After every row comes one of two labels: whether the row has a hidden trait. Each part has its own trait and labels.
[-3 -2 1 -13 7 8 -10 -32 5 9 33 2 -1 3 4 -6 19 9 -11 2 5 7 5 1 1 5 -9 -30 -2 -2 1 -8 -2 -5 11 0 1 9 -4 -11 -3 -5 18 -16 -13 -6 6 0 0 4 1 4 -16] : <56>
[15 -10 3 -2 -3 10 1 15 1 -5 3 1 -3 3 5 -9 3 -5 -1 -7 4 11 -18 -8 -2 -3 -3 16 -2 2 -2 -4 1 13 -15 1 -1 5 -9 6 5 -1 -19 -4 5 6 -5 2 4 10 -14 4 -5] : <56>
[7 3 6 -3 6 10 -9 31 8 -3 1 10 -8 13 -13 7 8 0 6 1 1 16 -41 3 -3 -1 -1 26 8 6 -2 -10 -9 2 4 4 -1 -4 -27 0 7 -7 6 2 -3 -5 4 -1 -4 -3 4 15 -2] : <55>
[22 -10 3 -5 -5 16 -1 3 6 -5 2 -2 -3 8 3 -7 7 -4 -1 -9 3 2 -9 -11 -1 -1 -10 6 -5 3 -5 -3 -2 8 -5 0 -3 4 -13 7 3 -3 -14 -4 0 9 -1 3 4 10 -17 7 -10] : <56>
[7 -10 5 4 -2 -5 -5 1 16 -3 -3 -1 -3 -9 0 -5 -6 -8 0 -9 4 8 -16 -5 -2 0 -7 11 2 3 2 -1 2 6 4 3 -3 9 -14 9 7 -9 -12 -2 1 12 -2 0 9 8 -21 4 -9] : <56>
[22 -11 0 -2 -5 6 -2 12 -1 -5 -2 1 -1 0 3 -8 2 -6 0 -7 5 8 -11 -6 -1 0 -5 12 -2 3 -3 -3 -2 7 -5 2 -3 6 -18 6 5 -4 -16 -3 3 9 -4 2 9 10 -19 8 -9] : <56>
[14 3 6 -5 11 16 -4 29 11 -1 6 8 -8 14 -13 6 3 1 6 5 2 15 -38 6 0 -1 -2 26 6 6 0 -12 -10 -2 3 6 1 -1 -26 4 3 -9 0 5 -8 -3 5 -1 -6 2 1 13 -6] : <55>
[5 -7 7 -1 -3 4 1 3 14 -3 1 -1 -6 -7 5 -7 -1 -2 -2 -7 3 7 -21 -5 -7 -4 -7 7 0 2 -1 -6 2 16 -8 -1 -1 5 3 5 3 -2 -16 0 3 11 3 3 -5 9 -15 2 -4] : <56>
[5 0 7 -9 6 15 -7 25 13 -2 5 10 -11 13 -10 5 11 0 7 4 2 22 -39 0 0 2 3 19 8 6 -3 -7 -10 -3 1 6 -1 -3 -23 0 6 -9 7 1 -1 -4 3 -1 -4 2 1 12 -2] : <55>
[-19 -12 -5 5 -2 -29 -16 17 15 2 -1 8 5 -7 -1 -6 -2 -5 -4 -5 8 2 -33 -20 -17 -3 5 -2 8 -2 2 -2 -3 -8 4 -6 3 -4 -15 -8 5 -10 -17 -3 -2 -7 -1 -8 10 -13 -9 0 11] : <56>
[7 -7 3 1 -2 2 1 6 1 -4 0 4 -4 -7 4 -6 -3 -2 -3 -7 4 11 -22 -3 -3 -1 -4 13 1 3 0 -4 2 13 -9 2 -1 9 -6 5 5 -2 -13 -4 5 8 -2 3 1 9 -15 -1 -8] : <56>
[-10 -7 1 -3 1 -13 -15 -1 4 3 18 4 1 -3 1 -10 4 2 -7 0 7 2 -27 -7 -6 3 -5 -6 3 -3 0 -4 -5 -9 8 -2 3 4 -18 -5 1 -7 -6 -10 -9 -4 3 -2 3 -13 -12 5 -4] : <56>
[9 -9 2 1 -2 1 -1 13 1 -3 -2 2 -3 1 2 -7 -2 -9 -2 -7 6 13 -23 -4 -1 -1 -3 12 0 3 1 -3 2 11 -11 4 -1 7 -12 6 7 -3 -17 -5 7 7 -5 1 7 11 -16 1 -9] : <56>
[-13 -7 -3 -3 2 -5 -11 -12 11 7 16 6 2 -2 1 -6 11 2 -8 -2 6 4 -13 -9 -7 1 -4 -12 2 -3 0 -5 0 -5 8 -2 3 2 -10 -9 2 -6 1 -9 -4 -6 5 -4 7 -2 -2 2 0] : <56>
